Below are the code and all the weights of a small trained network. Each question names an input and a target symbol and asks about switching units off, where a switched-off unit gives its printed mean instead of its output.

import numpy as np


def w(rows, s, z=0):
    codes = np.array(rows[::2]) - 128.0
    scale = np.full(codes.shape[1], s)
    scale[-1] = z or s
    return codes * scale


def f(y):
    return y / 2 * (1 + np.tanh(0.7978845608 * (y + 0.044715 * y**3)))


def softmax(a):
    e = np.exp(a - a.max(-1, keepdims=True))
    return e / e.sum(-1, keepdims=True)


def log_softmax(a):
    a = a - a.max(-1, keepdims=True)
    return a - np.log(np.exp(a).sum(-1, keepdims=True))


def net(x, mask):
    ids = ['ΞΨβγεη'.index(c) for c in x.split()]
    T = len(ids)
    res = E[ids] + P[:T]
    u = 0
    for l in range(2):
        r = res
        for j in range(3):
            rows = slice(2 * j, 2 * j + 2)
            q, k, v = (r @ M[l][rows].T for M in (Q, K, V))
            z = softmax(np.where(np.tri(T) > 0, q @ k.T / 2**0.5, -1e9)) @ v
            o = O[l][rows]
            res = res + np.where(mask[u + j], z, o[:, -1]) @ o[:, :-1]
        u += 3
        y = f(res @ A[l][:, :-1].T + A[l][:, -1])
        res = res + np.where(mask[u : u + 8], y, B[l][:, -1]) @ B[l][:, :-1]
        u += 8
    return log_softmax(res[-1] @ U[:, :-1].T + U[:, -1])


Q, K, V, O, A, B = {}, {}, {}, {}, {}, {}
E = w([
[166,194,125,232,124,53],'Ξ',
[130,82,93,201,163,37],'Ψ',
[85,73,136,214,118,195],'β',
[161,200,242,153,89,223],'γ',
[64,158,10,60,76,130],'ε',
[183,78,175,50,119,49],'η',
],0.013)
P = w([
[81,146,129,121,78,113],'0',
[73,147,147,116,105,117],'1',
[208,116,56,136,157,155],'2',
[67,149,164,77,238,146],'3',
[71,125,178,114,103,115],'4',
[247,27,176,154,130,179],'5',
],0.012)
Q[0] = w([
[117,103,130,131,84,81],'L0H0',
[181,128,120,143,113,98],'L0H0',
[100,126,111,194,134,187],'L0H1',
[125,165,148,102,117,175],'L0H1',
[103,165,181,65,249,133],'L0H2',
[162,119,153,119,94,130],'L0H2',
],0.019)
K[0] = w([
[62,126,51,162,130,128],'L0H0',
[136,207,62,150,175,93],'L0H0',
[74,118,125,227,142,196],'L0H1',
[145,205,143,72,79,247],'L0H1',
[226,113,248,34,164,160],'L0H2',
[97,121,140,154,45,106],'L0H2',
],0.012)
V[0] = w([
[123,140,128,104,98,86],'L0H0',
[226,204,149,131,124,104],'L0H0',
[166,45,126,180,147,194],'L0H1',
[31,226,33,73,88,159],'L0H1',
[194,82,176,85,1,95],'L0H2',
[139,214,170,162,77,216],'L0H2',
],0.0062)
O[0] = w([
[122,172,141,124,136,97,254],'L0H0',
[150,122,103,79,191,133,41],'L0H0',
[177,192,123,11,66,105,88],'L0H1',
[109,45,208,165,102,104,82],'L0H1',
[148,151,196,54,254,135,141],'L0H2',
[54,138,78,181,209,200,73],'L0H2',
],0.0069,0.00083)
A[0] = w([
[185,114,161,92,71,88,128],'L0N0',
[128,138,134,124,99,152,60],'L0N1',
[156,91,236,135,125,132,89],'L0N2',
[220,90,93,141,252,85,31],'L0N3',
[218,92,145,95,203,189,9],'L0N4',
[175,130,2,18,135,165,52],'L0N5',
[144,70,110,175,65,83,52],'L0N6',
[62,182,204,111,80,138,2],'L0N7',
],0.0088,0.0068)
B[0] = w([
[26,116,94,239,218,223,231],'L0N0',
[120,123,75,129,101,174,88],'L0N1',
[124,210,126,86,135,217,158],'L0N2',
[80,86,218,154,91,218,231],'L0N3',
[100,30,23,185,30,91,197],'L0N4',
[143,250,65,158,158,86,254],'L0N5',
[175,119,146,68,159,134,201],'L0N6',
[96,149,1,168,193,169,144],'L0N7',
],0.0067,0.0028)
Q[1] = w([
[127,230,124,46,84,185],'L1H0',
[33,69,75,9,55,85],'L1H0',
[108,42,118,108,44,58],'L1H1',
[150,147,31,132,123,177],'L1H1',
[80,192,141,69,166,168],'L1H2',
[127,94,66,121,75,130],'L1H2',
],0.011)
K[1] = w([
[129,169,62,87,136,213],'L1H0',
[90,25,49,7,96,154],'L1H0',
[124,19,120,102,114,105],'L1H1',
[146,135,64,92,91,173],'L1H1',
[147,143,127,111,101,227],'L1H2',
[108,70,83,98,109,120],'L1H2',
],0.011)
V[1] = w([
[121,135,57,83,177,129],'L1H0',
[254,69,170,239,145,191],'L1H0',
[131,219,191,100,113,62],'L1H1',
[112,35,139,208,210,107],'L1H1',
[144,134,58,109,156,105],'L1H2',
[116,67,93,119,198,102],'L1H2',
],0.0054)
O[1] = w([
[105,119,215,202,124,107,25],'L1H0',
[111,255,133,105,131,66,35],'L1H0',
[126,101,145,139,90,136,74],'L1H1',
[189,120,150,79,20,194,253],'L1H1',
[135,162,105,149,81,118,30],'L1H2',
[130,146,71,103,118,70,135],'L1H2',
],0.0053,0.0013)
A[1] = w([
[116,41,146,74,122,164,123],'L1N0',
[34,85,78,66,67,86,6],'L1N1',
[150,35,103,99,98,53,147],'L1N2',
[149,99,208,44,170,81,164],'L1N3',
[220,18,140,119,105,124,29],'L1N4',
[150,205,104,101,174,85,84],'L1N5',
[178,206,91,83,120,176,145],'L1N6',
[127,245,109,169,131,74,147],'L1N7',
],0.012,0.011)
B[1] = w([
[99,191,144,144,85,84,204],'L1N0',
[99,208,125,184,157,48,175],'L1N1',
[166,140,142,184,187,188,226],'L1N2',
[161,210,62,101,120,161,182],'L1N3',
[9,147,141,55,69,135,129],'L1N4',
[68,167,202,112,1,194,157],'L1N5',
[114,89,146,167,166,57,215],'L1N6',
[107,73,135,38,145,94,254],'L1N7',
],0.0097,0.0069)
U = w([
[87,91,117,70,151,33,193],'Ξ',
[245,99,52,224,183,131,226],'Ψ',
[76,93,122,156,15,254,203],'β',
[31,127,137,142,247,194,27],'γ',
[67,200,96,224,138,81,2],'ε',
[129,233,78,105,131,156,110],'η',
],0.0058,0.0041)

Each question gives the input, a string of symbols that net reads in full, and the target symbol t.
The units are the heads (2 rows each of Q, K, V and O) and the neurons (one row each of A and B). Each row of codes is followed by its name. A weight is (code - 128) times the scale printed after its matrix; where a second scale follows, it is the last column's (O, A, B and U).
mask holds one flag per unit, layer by layer, with each layer's heads first. A switched-off unit (its flag False) gives its mean, the last column of its rows in O or B, instead of its output. The means were averaged over made-up inputs and are rounded, as every weight is.
A unit's drop is (log p(t) with every unit on - log p(t) with that unit switched off) / (log p(t) with every unit on - log p(t) with every unit switched off).
The circuit of an input: a set's keep is (log p(t) with only the set's units on - log p(t) with every unit switched off) / (log p(t) with every unit on - log p(t) with every unit switched off). Starting from the 12 units with the biggest drops (on a tie, the unit counted first), units are removed one at a time, each time the one whose removal leaves the highest keep (on an exact tie, the one counted first), for as long as the keep stays at least 0.8.
units of the circuit, in order: the units of the circuit, biggest drop first
top k neurons: the k neurons with the biggest drops, biggest first
k most important neurons of layer l: the k neurons of layer l with the biggest drops, biggest first
which heads matter: for each layer, one digit per head in row order, 1 if its drop is at least 0.15 and else 0, layers parted by /
drop of u: that unit's drop, to one decimal
input Ψ Ξ ε, target Ξ: units of the circuit, in order -> L0N5, L1N7
input Ψ β Ξ Ξ Ψ ε, target Ξ: 4 most important neurons of layer 1 -> L1N7, L1N6, L1N2, L1N3
input ε Ψ η η Ξ η, target β: units of the circuit, in order -> L1N4
input ε ε Ξ, target Ξ: which heads matter -> 000 / 100
input Ψ β β η Ψ Ψ, target β: units of the circuit, in order -> L1N4, L0N3
input ε β Ψ Ξ, target Ξ: units of the circuit, in order -> L1N7, L1N2
input Ξ η β β, target η: units of the circuit, in order -> L1N3, L0H2, L0H1
input β ε Ψ, target Ξ: units of the circuit, in order -> L0H1, L0N5, L1N7
input γ η η Ψ, target η: units of the circuit, in order -> L1N3, L0H2, L1N6
input η Ψ β ε, target η: units of the circuit, in order -> L1N3, L0H2
input Ξ γ Ξ ε ε Ξ, target β: units of the circuit, in order -> L0N3, L1N4, L0N5
input ε Ψ ε, target Ψ: which heads matter -> 010 / 000
input η η ε β η η, target β: top 2 neurons -> L0N4, L0N3
input Ψ β Ψ η, target η: units of the circuit, in order -> L1N3
input ε η Ψ η Ξ γ, target Ξ: which heads matter -> 010 / 100
input β Ψ Ξ Ψ, target Ψ: which heads matter -> 001 / 000
input ε γ β, target Ξ: top 4 neurons -> L0N5, L1N7, L1N6, L1N2
input ε β Ψ ε ε ε, target β: which heads matter -> 010 / 000
input β γ β Ξ Ξ Ξ, target β: drop of L1N4 -> 0.4
input γ Ξ β Ξ, target γ: drop of L0N3 -> 0.1
input γ γ Ψ, target Ξ: drop of L0H1 -> 1.0
input Ξ Ξ ε Ξ γ, target γ: top neuron -> L0N7
